Below is a small trained network, with its code and all its weights. Each question gives an input and a class and asks what happens when units are switched off, that is, made to give their printed mean instead of their output.

import numpy as np


def w(rows, s, z=0):
    codes = np.array(rows[::2]) - 128.0
    scale = np.full(codes.shape[1], s)
    scale[-1] = z or s
    return codes * scale


def norm(h):
    return h / np.sqrt((h * h).mean(-1, keepdims=True) + 1e-5)


def f(y):
    return y / 2 * (1 + np.tanh(0.7978845608 * (y + 0.044715 * y**3)))


def log_softmax(a):
    a = a - a.max(-1, keepdims=True)
    return a - np.log(np.exp(a).sum(-1, keepdims=True))


def net(x, mask):
    res = np.array(x, float).reshape(1, 8) / 4 @ E
    u = 0
    for l in range(2):
        y = f(norm(res) @ A[l][:, :-1].T + A[l][:, -1])
        res = res + np.where(mask[u : u + 11], y, B[l][:, -1]) @ B[l][:, :-1]
        u += 11
    return log_softmax(norm(res)[-1] @ U[:, :-1].T + U[:, -1])


A, B = {}, {}
E = w([
[118,127,110,143,123,137,111,149,122],'x0',
[148,127,159,108,132,116,153,93,133],'x1',
[134,120,125,144,128,130,127,126,117],'x2',
[124,129,109,136,126,130,128,139,120],'x3',
[120,217,72,199,134,135,70,4,193],'x4',
[123,137,140,111,130,127,126,127,143],'x5',
[191,120,74,82,214,236,127,173,155],'x6',
[73,116,110,78,164,169,88,63,2],'x7',
],0.009)
A[0] = w([
[79,149,142,202,123,77,186,89,106,1],'L0N0',
[139,131,152,99,214,123,177,121,145,160],'L0N1',
[156,163,66,151,71,97,92,59,148,154],'L0N2',
[84,146,143,140,179,61,120,116,47,110],'L0N3',
[1,115,124,66,161,128,147,91,42,27],'L0N4',
[51,93,211,133,117,111,189,202,82,40],'L0N5',
[121,138,79,154,189,206,191,145,133,87],'L0N6',
[70,100,160,159,79,47,130,141,98,45],'L0N7',
[156,104,105,101,212,140,119,138,138,35],'L0N8',
[172,111,123,168,61,60,181,183,203,72],'L0N9',
[22,142,139,101,107,55,128,126,132,84],'L0N10',
],0.0086,0.0019)
B[0] = w([
[182,110,87,102,74,149,34,152,135,188],'L0N0',
[126,127,63,142,72,163,91,140,119,160],'L0N1',
[131,96,86,110,205,101,107,94,158,224],'L0N2',
[61,175,183,124,70,179,73,169,164,196],'L0N3',
[112,167,227,223,158,192,254,171,89,254],'L0N4',
[164,92,7,129,188,42,103,71,173,228],'L0N5',
[137,159,178,92,50,92,63,121,71,183],'L0N6',
[200,96,147,81,68,177,114,123,133,211],'L0N7',
[127,116,151,125,28,138,27,154,150,169],'L0N8',
[36,192,234,194,159,233,146,185,16,249],'L0N9',
[145,127,44,90,62,176,77,167,158,192],'L0N10',
],0.008,0.0065)
A[1] = w([
[72,137,190,120,19,17,65,151,114,96],'L1N0',
[92,94,119,137,20,101,150,98,131,87],'L1N1',
[139,27,151,78,149,19,170,217,78,79],'L1N2',
[142,168,180,206,131,79,192,239,242,80],'L1N3',
[107,103,170,114,50,146,34,143,130,91],'L1N4',
[121,50,120,108,181,112,131,185,123,138],'L1N5',
[77,152,154,136,162,183,148,89,35,124],'L1N6',
[113,171,211,141,68,116,156,100,132,218],'L1N7',
[255,180,105,64,101,221,99,174,119,4],'L1N8',
[215,76,72,92,132,144,172,197,105,157],'L1N9',
[70,155,61,159,135,86,71,71,173,151],'L1N10',
],0.0087,0.0032)
B[1] = w([
[185,60,79,76,86,160,145,164,95,192],'L1N0',
[193,145,62,111,104,157,123,145,121,152],'L1N1',
[91,187,130,121,208,98,84,49,187,223],'L1N2',
[83,136,181,124,123,155,148,136,75,209],'L1N3',
[211,94,76,100,117,130,194,104,124,243],'L1N4',
[133,175,104,150,132,102,118,73,191,175],'L1N5',
[108,122,172,149,113,144,148,197,163,253],'L1N6',
[119,105,130,159,127,168,102,185,122,220],'L1N7',
[189,46,77,115,8,127,161,154,101,223],'L1N8',
[130,134,102,141,138,78,109,65,129,217],'L1N9',
[128,115,142,92,166,48,164,122,133,212],'L1N10',
],0.012,0.0064)
U = w([
[225,66,61,78,33,159,155,146,135,179],'0',
[7,178,253,168,144,237,178,203,117,208],'1',
[85,186,109,99,230,18,120,28,211,2],'2',
],0.011,0.0011)

Each question gives the input, the list of numbers given to net, and the class t.
The units are the neurons (one row each of A and B). Each row of codes is followed by its name. A weight is (code - 128) times the scale printed after its matrix; where a second scale follows, it is the last column's (A, B and U).
mask holds one flag per neuron, layer by layer. A switched-off neuron (its flag False) gives its mean, the last column of its row in B, instead of its output. The means were averaged over made-up inputs and are rounded, as every weight is.
A unit's drop is (log p(t) with every unit on - log p(t) with that unit switched off) / (log p(t) with every unit on - log p(t) with every unit switched off).
The circuit of an input: a set's keep is (log p(t) with only the set's units on - log p(t) with every unit switched off) / (log p(t) with every unit on - log p(t) with every unit switched off). Starting from the 12 units with the biggest drops (on a tie, the unit counted first), units are removed one at a time, each time the one whose removal leaves the highest keep (on an exact tie, the one counted first), for as long as the keep stays at least 0.8.
units of the circuit, in order: the units of the circuit, biggest drop first
most important unit: the unit with the biggest drop
k most important neurons: the k neurons with the biggest drops, biggest first
top k neurons in layer l: the k neurons of layer l with the biggest drops, biggest first
drop of u: that unit's drop, to one decimal
input [-4,7,6,-4,-7,5,5,-6], class 2: 2 most important neurons => (L0N4 L1N2)
input [1,-2,-5,7,-8,1,1,7], class 2: units of the circuit, in order => (L0N5 L1N2)
input [-7,-1,6,-6,-7,-1,-4,-3], class 2: most important unit => L0N5
input [6,2,-7,3,-5,3,-4,-5], class 1: 3 most important neurons => (L0N9 L1N3 L0N2)
input [8,3,4,2,6,-2,-6,6], class 0: top 2 neurons in layer 0 => (L0N0 L0N9)
input [4,-5,8,-3,-5,-1,4,-5], class 1: 3 most important neurons => (L0N9 L0N7 L0N2)
input [5,7,-6,3,4,5,-6,-7], class 1: 3 most important neurons => (L0N9 L1N3 L0N6)
input [-6,8,-5,2,-7,2,5,-5], class 2: 2 most important neurons => (L1N2 L0N4)
input [4,7,-4,8,-1,6,-8,7], class 0: 2 most important neurons => (L0N9 L0N10)
input [-5,6,-4,-6,-7,6,6,-8], class 1: 3 most important neurons => (L0N9 L1N3 L0N7)
input [8,-7,7,0,5,3,2,2], class 2: drop of L1N1 => 0.0
input [0,0,0,7,-8,2,5,-4], class 2: drop of L1N2 => 0.1
input [2,3,6,3,-4,1,2,-6], class 1: drop of L0N9 => 1.4
input [-1,-1,-7,0,1,-2,-2,-4], class 1: drop of L0N9 => 1.2
input [-2,-5,7,-6,-7,4,5,2], class 2: most important neuron => (L1N2)
